[128 = 0]

[123 136 153 147 139 122  91 116  96 124 127 152 136 131 105 104 166 117
 142 138 122 138 136 142 145 111 123 124 105 166 145 135 133]	tam.R
[ 95 112 106  97 125 110  94 140 139 145  92 117 130 119 144  95  91  91
 106 107 142 111  80 117  95 147 117 140 145 129  98 108 125]	bega.E
[109  83 116 103 113 116 117 139 135 122 117 106 108 132 145  93  88  97
 115 102 130  86 106 140 127 117 134 132 145  96 107 152 126]	bega.A
[116 161 150 131 142 101  71 107 106 114 120 143 113 126 109 121 162 120
 136 132 119 118 128 129 136 123 106 126 108 158 155 122  59]	tam.R
[120 103 116 106 127 125 126 129 135 144 114 155 133 133 129 116 131  97
 124 113 127  91 123 133 116 127 132 117 161 122 139 126 139]	bega.E
[132 146 137 139 139 136 135 134 129 115 165 135 140 112 128 146 154 186
 127 146 133 139 148 112 141 146 159 110 127 117 142 134 128]	viseg.W
[110 141 154 144 128 140 104 123 102 107 137 120 123 114 119 127 139 141
 127 161 124  92 124 133 125 158 138 135 118 137 145 138 100]	tam.R
[ 56 163 158 143 129 147 100 139 136  79 107   4 119  55 223 131  21 167
  98 188 190 109  81  61  45  54 227 156 138 107   4 142  88]	tam.R
[112 153 164 127 141 120  86 116  96  97 128 114 104 131 108 135 171 102
 144 146 128 110 135 141 128 131 128 126 105 172 127 125 108]	tam.R
[ 82 132 134 143 123 133 140 135 139 124 164 122 141 109 133 130 128 174
 117 145 137 140 141 117 130 176 159 120 147 116 100 133 140]	viseg.Q
[132  89 110  95 127  99 105 131 119 158 135 176 120 162 105  99 155  88
 119  79 100 113 110 163 139 168  78 128 110 131 179 109 126]	bega.V
[ 96 147 134 130 123 143  97 119 100 120 102  67 121  98 145 125 116 129
 137 159 153 132 107 100 115  79 140 134 132 156  97 131 113]	tam.T
[117 145 139 136 146 114 130 132 137 135 150 131 133 113 101 123 132 167
 125 124 133 152 129 119 126 171 130 121 144 123 126 119 142]	viseg.W
[108 137 111 128 140 131 147 151 130 150 177 122 136 130 112 126 132 165
 133 121 120 168 146 121 134 225 143 131 137 120 158 120 128]	viseg.B
[119  92 111 108 125 100 110 131 123 135 122 132 121 152 142 116 125  92
 112  99 123  99 116 145 106 147  72 144 138 108 119 116 122]	bega.A
[129 164 141 125 144  98  78 105  94 110 122 150 138 134 100 124 178 123
 144 151 132 144 148 161 151 132 122 115  73 162 171 125 123]	tam.M
[109 164 147 138 144 111  87 124 109 121 124 113 124 105 105 128 132 126
 123 140 137 160 122 117 131 139 126 136 106 159 144 122 123]	tam.M
[ 83 155 126 120 126 127  92 124 112 131 108  85  83 131 146 128 125 115
 130 164 142 153 139 140 117 111 145 122  97 152 119 126 127]	tam.T
[ 95 152 137 135 133 111  78 125  84 127 104 117 112 118 115 106 147  97
 119 192 132 139 114 118 131 132 116 105 103 200 130 102 104]	tam.R
[118 141 120 126 141 122 136 135 122 153 131 139 130 134  90 128 154 141
 132 120 130 141 140 120 143 200 136  95 125 139 175 123 136]	viseg.B
[110 129 127 133 129 140 152 139 122 130 161 111 139 116 121 140 126 169
 115 148 143 150 129 107 107 170 165 147 162 100 113 127 145]	viseg.Q
[116 144 125 147 136 137 165 143 128 126 176 134 143 116 121 132 152 158
 129 139 125 143 149 123 139 184 150 104 161 118 140 118 158]	viseg.Q
[119 144 145 151 141 146 139 134 127 111 198 131 149 103 120 141 160 196
 124 165 131 138 154 131 135 154 159 113 150 109 139 142 134]	viseg.W
[132 142 113 134 139 129 116 106  91 105 120 132 128 127  87 134 179 118
 156 141 114  98 153 140 143 110 120 135  98 150 169 129 117]	tam.M
[102 137 117 135 137 135 135 146 136 146 155 106 127 102 127 129 127 154
 124 138 136 172 134 110 126 191 154 121 126 121 152 126 132]	viseg.B
[115 133 116 124 173 115 126 144 115 150 155 136 132 132  98 123 170 145
 123 128 135 121 151 122 136 211 159 114 147 143 157 123 119]	viseg.B
[101 141 124 146 144 118 144 142 127 150 150 117 136 109 111 116 163 149
 124 147 143 169 136 118 126 178 144 135 131 137 139 125 146]	viseg.W
[117  95 140 123 124 127  96 128 118 115 125 126 136 121 150 126 122 132
 124 118 118  88 106 138 120  99 136 152 131 107 109 115 106]	bega.A
[127 151 152 157 130 104  85 113 101 116 119 121 138 115 121 126 144 133
 123 146 124 115 136 114 131 102 123 116 102 146 155 110  91]	tam.M
